In the rows, zero is written as 128.
[131 183 110  98 114 102  95  92 103 124 129 102 136 125 144 122 135 119
 107  99 105 160 102 150 153  81 158 127 117  94 142 107  97 154 112 113
 140  92  94 102 151 167 144 123  96 108 109 166 150  69 138 168 106]
Z_138
[156 183 119 118  95 124 114 146 160 102 140 145 130 150 107 116 104 186
 121 146 111  78 176 139 113  91 115 135 120  96 114 178 150 158 143 121
 125 141 119 161  88 166 133 140 128 118 132 136 108  94 118 159  76]
Z_85
[112 127 126 142  94  93  78 159 137 161  94 132 116 126 125 145 137  98
 125 142 152 145 153 138 113  85 180 137 121 117 119 142 151 108 109 128
  89 105 135 145 104 160 139  93 112 116 139 133 157 132 127 122  99]
Z_138
[166 117  91 134 174 124 129 130 181 153 130  85 146 112  78 150 134 139
 116 100 120  94 159 155 116 172  65  87 120 148 128 111 147 121 114 109
 102 155  86 145 144  99 143 115 100 100 116 101  91 170 128 134 109]
Z_713
[142 121 135 121 110 124 137 136 103 127  99 132 156 118 141 130 152  69
 112 115 167 152 130 133 137 162 169 122 134 141  92 138 127  88 117 113
 137 103 122 111 141 174  97 121 104 159  87 123 156  91 113 143 119]
Z_85
[ 95 185  90  91  77 160 110 117 137  98  77 138 128 136 183  93 129 134
 142 179  74 111 138 147 161 160 144 147 124 134 114  77  88 109  95 176
 172  74  48  85 116 174 171 142 125 107 125 144 122  94  92 156 113]
Z_477
[ 79 105 151 115 108  70  91 115 127 184 116 136 160 153 123 113 130 115
 123 131  74 150 140 162 148 187 149  86 123 137 112  62  86 148  96 118
 119  80 122 106 146 116 113 110  96  81 137 153 100 183 111 134 124]
Z_201
[184 153 131 135 101 147 133 126 137 111 108 140 132 144 145 139 149 177
 113 151 197  98 192 107 129 110 165 152 142 145 121 121 127 144 142 132
 127 112 150 120 164 155 128 150 131  95 105 129 137  98 116 133 137]
Z_85
[144 134 126 185  93 128 101 176 160 128  98 124 129 115 160 154 126 160
 163 149 103 110 177 115 107  72 145 149 118  92 159 175 191 172 165 100
  99 141 126 155  99 137 132 124 108 154 101 184 165 120 147 125  90]
Z_138
[113 138 113 167 162 105 136 144 177 117 122 152 151 108 135 126 147 227
  75 184 188 117 163 184 177  69 143 147 147 149 123 108 141 180 104 140
 135  83  26  91 150 139 155 144 151  95 147 141 117 129 158 150 101]
Z_589
[125  85 120 127 117 118 112 134 129 154 148 144 114 142  86 153 151 115
 106 102 156  95 118 133 143 136 133 102 145 109 120 114 106 167 101 126
  77 117 125 116 159 153 111 114 119 130 129 147  83 131 128 115 108]
Z_477
[121 103 135 140 148  96 139 131 110 140 130 135 135 119 111 129 135 138
 100 115 138 167 152 102 120 121 148 133 117 115 161 128 121 136 126 146
  76 147 166 128 130 134  99 128 103 126 105 131 131 146 162 121 115]
Z_138
[159 191  74 108 112 118 146 103 148 123 143  88 120 136 113 149 106 170
  94 102 112  95 125 169 156 107 134 112 150 125 113 111 119 109 118 147
 144  63  70 133 160  94 162 135 139 158 134 142 108 139 136 136 132]
Z_746
[110 137 135  90 117 176 103 157 134 134  97 128 177 113 128 142 137 158
  88 113 108 151 113 134 188 144 127 107 106 149 126  98 101  99  70 124
 130  79  78  86 140 117 142 159 136 133 121 127 100 112 126 162  97]
Z_85
[124 123 124 123 174 126 129 130 122 158 146 127 111 107 113 154 107 141
 110  98 197 142 154 136 165 153 125 121 109 129 122 113 101 123 122 147
 124 153 152 138 111 147 110 139 107 115  93 141  93 171 166 118 108]
Z_138
[143 175 129 129 116 108 112 150 145 113  74 116 101 118 127 135 115 153
 111 166  77 119 155 174 112  64 166 118 134 128 120 120 128 114  88 151
 135 132 123 124 123  97 165 140 154 106 151 113 118 134 140 126 121]
Z_713
[151 141 102 134  64  78 136 123 129 130  87 124 115  82  88 145 120 150
 108 113 126 116 159 118 152 144 143 110 140  97 130 177 107  86 107 157
 124 109 112 125 154 127 105 132 115 173  83 123 144 133  95 116  80]
Z_85
[123 147 117 124 100  91 122 117 130 111 109 130 102 124 121 132 158  99
 136 159 150 137 153 155 132 119 182 163 155 136  88 161 121 103 133 141
 162 122 138 116 153 140 112 112 124 159 126 161 147 103 145 135 124]
Z_794
[152 153  84 142 148 117  92 129 151 130 119 127 152 125 203 100 159 158
  92 167 152 122 110 146 129 114 127 153 167 151 118 100 123 143 136 112
 125  70  59  63 183 189 137 150 104 122 100 171 129 133 107 130  60]
Z_85
[106 142  73 124  83 182 115 147 143 136  83 131 104  97 178 150 115 158
 126 144 113 140 122 122 136 149 112 110 118 153  88  91 140 114 136 151
 135 132  97 133 107 125 190 116 119 148 126 115 118 142  87 114 131]
Z_713
[166 129  92 138 109 103  93  70 159 144  83 118 156 105 128 132 151 128
 105 131 165  79 182 122 127 157 190 153 163 142 116 110 136 114 131 129
 158  96 110  83 165 129 106 123 118  90 112 123 158 124 111 153 114]
Z_201
[108  82 120 128 176  77 143 101 137 134 117 138 173 112 117 129 151 184
  98 126 123 174 148 133 199 145  85 109 126 134 164 122 124 157 126 136
 137  93 136  83 144 145 119 158 113 139 116 132 112  88 164 127 110]
Z_138
[109  80 106 113 151  66  85 136 127 136 135 129 172 129  92 141 159 122
  90 147 179 100 127 122 155 155 131  90 113  92 137 135  76 160 105 102
  65 140 161  97 134 127 102 124 121 129 133 137  95  99 143 110  79]
Z_477
[106 121 105 141  99 131 128 136 132 139 123 114 117 128 158 147 116 134
 112 146 142 129 132 149 145 162 169 139 114 123 134  93 102 112 103 128
 129 122 133 118 138 155  85 119 133 126 104 156 111 147 124 135  99]
Z_477
[120 148 167  95 127 128 135 140 120 122 104 130 133 129 128  79 122 179
 118 127  77 142 100 112 110  56 119 120 118 112 147 135  83 159 119 125
 107 101  78 126 114 116 163 148 114  96 163 123 113 108 110 132 159]
Z_537
[138 126 108 156 156  81 141 124 137 155 130 125 128 133 114 141 117 157
  92 122 134 115 179 161 143 141 133 101 132 126 147 104 117 133  99 126
 120 133 129 134 138 137 128 120 112 108 110 117 110 213 151 126 144]
Z_713
[116 180 119 146  79 115  91 120 157 175 105 164 176  97 118 123 117 119
 106 140 103 126 138 177 114  64 121 103 133  98 160 137 130  99 141  99
 124  73  55 127 155 193 153  94 112 112 137 163 154 170  94  94   4]
Z_477
[131 176 137 163  40  71 106 158 169 142  97 142 113  75 164 126  94 182
 117 220  63 120 156 168  91  63 153  80 143 118 166 140 169 102 105 129
 117  78  83 106 154 127 154 125 127 154 142 150 159 183 126  85 105]
Z_537
[112 142  72 145 107 116 159 115 120 136 104 136 111 119 195  92 139 131
 118 166 120 150 157 158 140 114 189 140 172 140 117  67 139 112 127 146
 183  91 128 103 152 199 108 142 134 108  91 140 133 139 153 123 140]
Z_746
[166 115  98 140  97 124 114 107 140 153 127 108 144 147 148 114 153 155
  87 139 171 149 176 109 144 117 174 148 176 142 122 139 123 110 143 136
 168 122 177 120 143 179  88 111 136 145  86 135 206 141 149 121 143]
Z_746
[122 107  98 154 139  87 127 146 110 115  88 162 155 150 163 101 175 119
 141 158 174 160 194 154 165  96 167 148 159 133 116 142 117 136 114 116
 155 124 169 112 133 193 108 154 129  99 110 138 173 108 150 137 146]
Z_610
[119 107 109 109 151 128 115 138 159 132 149 105 122 158 133 140 116 155
 118 153 161 119 127 119 146 143 125 139 143 161 127 116 141 118 116 156
 116 126 144  92 125 105 101 145 154 112 111 126  91 146 156 122  85]
Z_794
[101 139 143 127 101  96 102 157 156 160 102 119 144 162 157 114 122 108
 163 158  58 116 138 164 139 111 145 109 167 124 128 159 204 142  85 108
 126 103  80 128 111 145 153 137 124 119 112 181 179 148 176 122 110]
Z_794
[128 116 133 125  90 122 126 124 131 130 115 134 106 113 157 121 148 106
 118 157 134 153 162 116  93 120 179 112 132 141 136 126 156 126 148 137
 130 110 117 108 119 155 107 104 103 122 101 156 184 161 164 131 177]
Z_537
[104  94 102 133 111  89 141 151 133 146 100 141 131 138 153 127 137 124
 149 153 155 130 173 125 142 169 193 137 124 141 102 127 109 117 104 122
 135 106 161 100 134 135 118 165 144  98 124 139 166 136 124 143 139]
Z_610
[120 130  69 145  93  89 121 107 151 136 111 142  97 147 134 100  98 158
 118 176  79 128 175 161 144 140 110 121 211 114 114 112 179 139 122 192
 182  82 128 113 146 178 121 137 172 147 103 141 131 180 122 115  67]
Z_746
[ 94 163  92 138 117 155 100 168 156 115 124 144 133 115 155 102 128 110
 155 166 113  87 153 164 127 108  95 131 146 111 106 102 161 134 140 140
 131 100  84 147 101 203 167 124 108 128 134 138 112 119  93 114  73]
Z_477
[126 140 171 133  94 147 107 149 160 126  77 129 168 100 119 141 138 169
 115 142 158 153 131 127 135  51 136 141 131 139 148 131 133 128 114 115
 128  74  35 103 158 124 195 144 113 115 171 131 154 129 126 128  86]
Z_537
[161 146 117 122 159 127 141 122 124 155 144 113 156  96  92 165 106 134
 131  97 146 114 116 159 119 142 167 122 157 122  98 120 133 133 143 103
 107 151 104 156 151 108 124 139 125 117 119 111 103  96 148  90 109]
Z_746
[129 132 101 138 108 110 111 103 151 129  95 144 151 117 126 119 158 127
 107 146 177 149 152 156 135  91 130 136 146 137  94 101 143 133 110 125
 145 110  92 100 159 175 136 127 163  69 121 128 151 129 108 148  67]
Z_589
[114  72 150 102 124  59 114 102 144 168 144 130 120 123  92 149 115 186
  84 127 138 122 157 104 128 153 136 125 142 129 111 135 120 144 138 148
 102 145 146 126 119 141  83 131 112 112 109 145 106 189 151 108  88]
Z_794
[104 159 159 132 124 167 164 165 133 170 176 103 196 136 176  79 136 116
  87 142 146  90  72 132  92  40 137 116  92 114 146 134 167 156 111  82
 101 115  93 116 128 130 120 167 105  99 141 193 167 102 206 128  64]
Z_477
[137 120 140 122 150 138 129 108 127 124 129 125 140 113 119 119 175  93
 113 140 177 114 215 118 108 120 161 161 112 134 125  98 153 144 162 132
 157  86 157 125 139 169  90 118 110 104  97 148 153 106 151 178 149]
Z_138
[179  98 191 111 139 147 137 145 135 106 157 117 149 164 155 150 127 189
 119 216 167 137 130 114 108  90  84 142 114 153 121 111 133 183 147 156
 146 112 125 114 134 114 146 129 162 165 163 173 141  86 128 118 112]
Z_589
[135 152 116  99  75  78 120  67 130 125  94 134 154 150 125 111 156 148
  77 163 126 131 173 140 112  73 177 124 152 135 125 128 102 144 135 149
 149  87  90 111 149 122 128 112 133  99 111 135 169 130 129 160 114]
Z_589
[101 150 105 120  97 117 146 101 113 147  92 130 137 119 181 120 144 139
  97 143 127 132 143 150 121 109 224 146 139 137  72  78 127 135 123 137
 126  89 117 100 135 144  97 141 147  78  82 159 163 111 126 145 131]
Z_589
[ 89 110 137 145 103  68 113 111 128 150  97 127 140  93 106 136 131 191
  97 147  84 114 102 170 142 166  92  84 137 116 111 104 111 118  63 138
  97 105  80 135 116  76 120 137 128 110 106 145 109 152 136 128 110]
Z_589
[150 155 134 105  64 139 108 115 129 140 121 159 114 160 165 133 129 180
 121 189 138 122 147 137 107  45 102 121 130 135 101  97 117 171 130 157
 125 113 114 139 136 126 152 124 166  85 165 149 107 125  83 116 121]
Z_589
[148 150  91 136 102 165 131 140 156 116  95 141 153 118 142 120 154 102
 134 128 161 112 173 143 126  71 154 128 126 135 118 136 195 116 121 103
 124 119  97 110 123 164 126 131 138 118 105 131 154 140 159 130 142]
Z_537
[165 139  94 167 127 129 148 180 146 110 127 136 120 122 196 112 148 173
 123 174 136 143 105 115 125 126 113 133 120 146 148 135 142 141 107 131
 107 131  90  72 143 198 137 138 119 154  91 145 114 118 169 110 115]
Z_713
[ 66 152 175  98  90 121 141 143 104 141 121 144 151 174 162 109 144  98
 132  95 147 113 136 119 183 116 166 118  96 139 108 118  81 129 117 142
 108 100  91  91  84  84 167 161  58  82 150 165 152 180 140 149 143]
Z_794
[118 147 133 125  71 107 124 128 149  80 109 120 128 136 150 107 136 118
 143 157  60 123  94 158  99  96 169 163 116 138 121 128 163 162 137 120
 149  98  57  81 145 148 160 141 113 124 152 169 141 125 128 177  80]
Z_201
[138 180 127 119  64 128 106 180 110 149 113 177 129 152 135 108 133 153
 136 167 111 111 160 111 131  92 132 113 136 134 129 182 111 152 124 163
 111 108  96 122 142 117 185 156 123 174 153 123 120 142 128  69 125]
Z_610
[141 123 136 127  63  67 109  85 160 141 115 133 127 121 128  97 157 139
 124 153 114 121 114 145  93  77 167 130 158 137  96 135 128 131 100 124
 143 119  98 114 152 170 114 125 115  66 135 137 170  93 148 132 150]
Z_201
[107 130 124 134  52 114 102 162 122 118  90 128 130 188 172 121 128 136
 184 192 100 141 135 125 164 155 149 136 109 130 130 161 126 154 103 138
 112 155 138 120 107 170 172 122 116 165 117 158 177 131 128  83 173]
Z_201
[112 148 123 171 159 133 104 171 159 171 164 140 136 127 125 103 109 175
 134 165 148 134 133 143 142  84  79 123 139 109 106 133 182 143 113 149
 133  99 181 143  88 170 159 137 172 115 128 163 183 145 172  57  79]
Z_713
[116 152 152 178 124 136  98 216 178 139 114 142 129 130 151  90 125 123
 150 198  95 111 169 132  89  56  70 149 111  82 158 150 173 149 107 122
 111  96  66 128 116 167 166 123 143 142 202 132 125 123  90 119  82]
Z_713
[119 148 122 161  89 125 123 163 138 115  73 157 135 101 127 105  91 169
 131 157 100 120 165 133 134 158 107 111 103 100 158 141 148  85  92 136
 115 114  60 143  63 136 155 100 105 159 121 132 133 202 120 130 117]
Z_537
[148 104 199 157  62  70 106 133 144 142 120 158 139 120 136 138 121 199
 133 160  78 119 142 138 113  75 125 114 129 114 137 128 152 187 137 105
 113 101 111 106 131 139 127 144 115 108 172 141 137 133  99 100 135]
Z_537
[113 105 140 139 136  83 137 122 129 144  96 117 143 121 125 145 163  70
 138 119 142 159 182 134 150 142 178 141 147 139 138 145 173 118 165 116
 158  83 131 101 149 181  97 112 104 123  91 153 181 117 151 127 117]
Z_794
[135 110 149 133 137 126 133 125 132 109  99 157 124 132 161 123 162 131
 102 141 163 172 172 132 130  76 137 119 123 160 140 103 124 119 159 157
 147 115  90 113  77 192 121 105 116  77  88 139 159 170 166 131 146]
Z_589
[142 172 157 149 131 145 122 140 156 108 116 153 165 175 155 114 125 172
 142 204 130 112 129 170 113 101 137 151 126 142 142  78  94 145 120 126
 130  60  60 115 146 136 189 109 126  71 189 157 118  70 104 135 100]
Z_477
[157 202 147 149 122 165 123 168 145 115 110 117 120 163 125 112 137 185
 108 148 128 148 128 122 131  55 117 141 102 148 134 122 133 163 154 137
 160  38 113 133 141  97 228 104 152 153 198 120 108  74 122 112 128]
Z_713
[109 129  66 106  70 137 101 181 173 132 102  81 102 153 182 143 142 127
 108 127  99 175  77 113  92  33 142 105 132 153 122 135 189 148 137 118
 119  45  43 115 151 130 187 130 139 133 142 178 147 119 157 165  63]
Z_610
[119 120 122 126 121  95 106 106 140 188 132 105 130 130 109 150 124 104
 122 147 148 148 149 135  96  68 157 142 145 127 127 126 158 122 127 142
 147  81 153 151 162 119 125 120 151 115 133 156 171 152 153 111  91]
Z_138
[122 129 112 170 118  94 117 122 151 130  95 135 141 136 124 126 148  94
 140 139 144 138 202 135 119 156 150 140 146 130 117 118 178  87 132 113
 132 140 168 122 134 170  92 113 131  90  89 136 150 151 153 125  95]
Z_794
[159 175  91 133 120 183 131 140 146 133 132 127 158  85 167 108 113 126
 135 149 162 122 136 164 121 142 156 163 162 133  87  98 158 109 140 111
 136 114 102 107 167 174 111 137 142 122 103 138 136 103  84 131  36]
Z_746
[135 128 122 100 102 125 125  85 136 135  98 137 160 142 135  92 157 108
 120 145 146 126 169 121 116  96 180 150 163 153  98  97 155 151 140 134
 166  73 126 119 168 172 147 125 134 119 119 131 158 126 139 121 143]
Z_201
[149 167  90 129  96 102 129 149 164 135  83 110 158 148 160 137 129 160
 125 167 160 103 147 157 148  42 171 116 148 138 100 152 166 165 106 122
 123 110  60 110 132 127 171 142 154  94 128 122 154  62 129 122  90]
Z_589
[118 181  43 119 122 101  76 132 178 127 107 118 110 113 145 108 118 176
  90 193  91 125 143 159 141 130  49  95 151 142 131 162 151 102 102 167
 169  92 131 108 126 125 173 137 173 123 153 115 127 160  99 160  78]
Z_713
[ 85 105  90 127 126  72 102 115 142 145 136 109 121 129 107 176  89 173
 113 158 124 163 128 137 146 155 143 137 114 113 132 100 179 132  92 153
 112 104 175 128 116 143 121 140 178 113 118 138 118 119 181 119  73]
Z_138
[122 132 100 150 138 139 100 148 134 131 139 134 161  76 114 164 127 125
 119 142 196 129 119 138 113 145 102 123 120 112 120 115 155 127 132 108
  86 136  85 143 155 110 116 128 120 117 114 141 106 136 127 120  43]
Z_85
[127 136 137 100 130 110 122 127 154 139 112 133 107 150 137 107 155 124
 115 132 160 125 175 140 152  88 181 145 157 153 107 113 123 111 106 157
 124  77 133 103 127 117 118 130 132  84 136 153 125 154 155 134 126]
Z_794
[125 153 155 128 114 115  92 181 162 101 112 103 133 175 105 177 102 137
 118 119 160  88 115 132 131  69 124 114  87 111 142 155  99 117  96 125
  61 115  97 100 111 104 169 156 125 112 142 126  91 123 127 162  57]
Z_138
[ 69  72 111 133  88  66 173 135 108 142 102 137 129 125 120 121 140  99
 123 104 119 170 126 139 150 113 197 110 138 120 114 143 124 138 119 119
 155  98  97 103 143 194 116 150 104 145  85 139 179 119 165 133 119]
Z_610
[125 110  80 113 141 131 149  91 125 136 148 111 113 108 100 123 142 162
 107 116 152 150 124 149 160 158 181 181 163 139  89  87 109  95 107 162
 154  98 134 134 132 159 115 115 137 118 124 134 168 112 140 142 159]
Z_746
[108 138 142 123 112 134 138 120 131 129 109 136 101 128 151 115 161 118
 132 122 120 153 153 147 136  87 224 166 158 154 114  94 159 134 140 123
 150  92 127 106 139 176 137 122 106  78 121 164 164 110 163 143 142]
Z_794
[122  95 131 159 163  80  86 134 143 154 118 138 152  96 111 161 127 136
 145 130 126 116 133 165 124 175 130 128 147 130 103 110 139 120 100 122
 104 156 117 134 112 145  91 138 111  65 113 143 107 163 160 116 114]
Z_201
[103 132  93 173 166  99 109 165 163 143 132  95 118 138 143 137 115 116
  93 163 114 155 112 166 131 162  90 117 129 122 130 124 220 114  84 129
 123  87 152  80 136 165 122 136 189 137 153 127 128  98 152 130  69]
Z_713
[ 77 165 107 130  97 114 109 132 127 108 144 147 168 147 139  92 106 152
 113 162 108  88 103 170 124  48 104 124 140  70 128 151 115 198 126 109
 117 110  98 163 119 100 157 133 126 104 182 163 137 120  76 184  57]
Z_477
[146  89  98 148 115 129 126 116 159 125 134 108 102 136 109 148 117 176
 108 130 116 109 142 135 123 145 125 130 139 128 151 113 146 119 129 129
 124 159 125 129 116 124 115 118 136 108 136 118 128 154 129 146 132]
Z_746
[139  65 120 109 153 111 143 116 164 142 151 125 139 117  56 140 124 158
 139 134 147  77 113 141  95  67 125 128 146 110 106 111 110 133 110 127
 100 143 134 175 118 136 116 128 148  98 139 119  98  98 145  81  98]
Z_477
[140 150 119 130  79 137  84 162 148 140  76 119 139  89 129 141 118 221
 122 147 117 101 161 111 137  52 122 131 121 109 137 144 129 140 132 122
 114 134 132 125 108 118 164 154 110 106 157 135 128 127  84 117  73]
Z_537
[136  85 129 115 125 135 141 133 111 139 114 164 165 139 115 126 145 122
 106 105 151 147 154 113 148 137 151 114 129 126 112 112 131 127 133 122
 111  91 128 137 111 175 110  98 111 161  86 139 146 133 130 117 133]
Z_85
[118  69 100 117  72 111 142 137 153 139  95 121 117 182 109 123 140 142
 133 132 116 113 126  75  95  77 185 184 147 119 122 141 112 132  93 142
 145  63  86  95 152 142 147 162 157 143 157 140 144 103 132 166  86]
Z_610
[104 190 114 130  67 176 151 185 132 165 124 128 159 112 167  85 120 114
 170 143  83  79 122 116 114 102 140 126 114 103 115 134 156 152  77 124
  84 124  61 125 130 111 172 169 108 121 121 128 152 115 116 110 112]
Z_713
[122 111 105 144 115 122 149 127 148 164 114 136 132 105 108 123 134  91
 122 119 159 109 167 121  97 121 122 113 146 128  91 137 150  95 152 132
 142 105 118 148 155 173 110 125 118 123  90 130 171 163  93 116 110]
Z_85
[ 91 147 135 104  72 113 104 135 141 115 123 191 112 151 164 107 122 138
 138 174  55 147 149 171 142 123 130 114 170 139 141 130 200 165 115 134
 124  96 111  96 122 205 144 137 136 113 118 172 109 176 152 149  71]
Z_794
[150 114 126 158  84 144  93 138 202 141 101 152 172 131  98 103 138  86
 172 165 134  51 176 144  77 113 138 119 132 119 151 154 163 115 114  60
 116 138  98 111 151 147 140 106 135 103 123 148 168 184 105 150  66]
Z_201
[181 146 205 137 151 152 160 125 116 137 105 161 173 122 131 153 124 139
 100 111 109 141 122 151  91  79 108 102 118 140 162 144 106 136 179  97
 127 125  30 121 138 133 149 105  95 122 151 134 124 106  92 139 117]
Z_589
[150 116 131 120  93  88 133 104 110 135 111 137 161 116  92 125 150 131
 107 115 125 118 165 125 124  75 174 136 142 110 114 119  71 116 118 153
 157 121 136 140 131 173  77 113 107  81 108 116 154 105 109 147 121]
Z_477
[137 128 125 154  85  93 134 127 167  83  60 124 150 140 166 121 155 149
  95 176 184  92 161 147 148  85 139 105 148 132 130 144 160 122  98 130
 121  56  74  48 146 137 121 158 127 124 107 140 151  98 148 156 120]
Z_537
[133 117  89 104 126 149 134  96 128 140 117 133 128  71 137 122 171 115
  93 119 124 132 155 125 114 151 176 157 137 140  99 130 113 118 152 123
 152 110 120 119 145 162 102 101 108 159 100 138 172 131 105 169 169]
Z_713
[ 89 125 127 130 135  87 155 137  99 134 118 146 129  78 100 112  94 147
 103 109 103 114 113 144 123 218 158 105 126 109  81 111  87 123 105 126
 119 133  89 156 115 105 108 136  88 137  88 126  88 161 113 158 111]
Z_85
[136 115 177 130 103  89 148 147 183 157 150  94 154 125  99 135 125 171
 118 156  84 101 119 138  94  70 173 135 124 122 122 124 171 156  76 125
 128  75  55 101 135 100 127 159 163 103 144 173 167  95 196 149  72]
Z_589
[163 154 108  72  84 163 121 119 123 117 152 123 129 127 147 137 121 184
 125 130 118 130 135  69 131 124 152 156 136 135 118 145 160 180 160 146
 108 149 104 142 128 144 181 104  99 153 142 148 176  86 101 136 150]
Z_794
[132 154  17 121 105 126 113 123 135 125 153 103 100  81 205 131 100 184
  92 151 113 161  76 119 137  86  98  97 165 102 137  96 135 168 139 146
 135 141  35 125 169 147 166 117 117 161 125 157 132 138 119 122 117]
Z_746
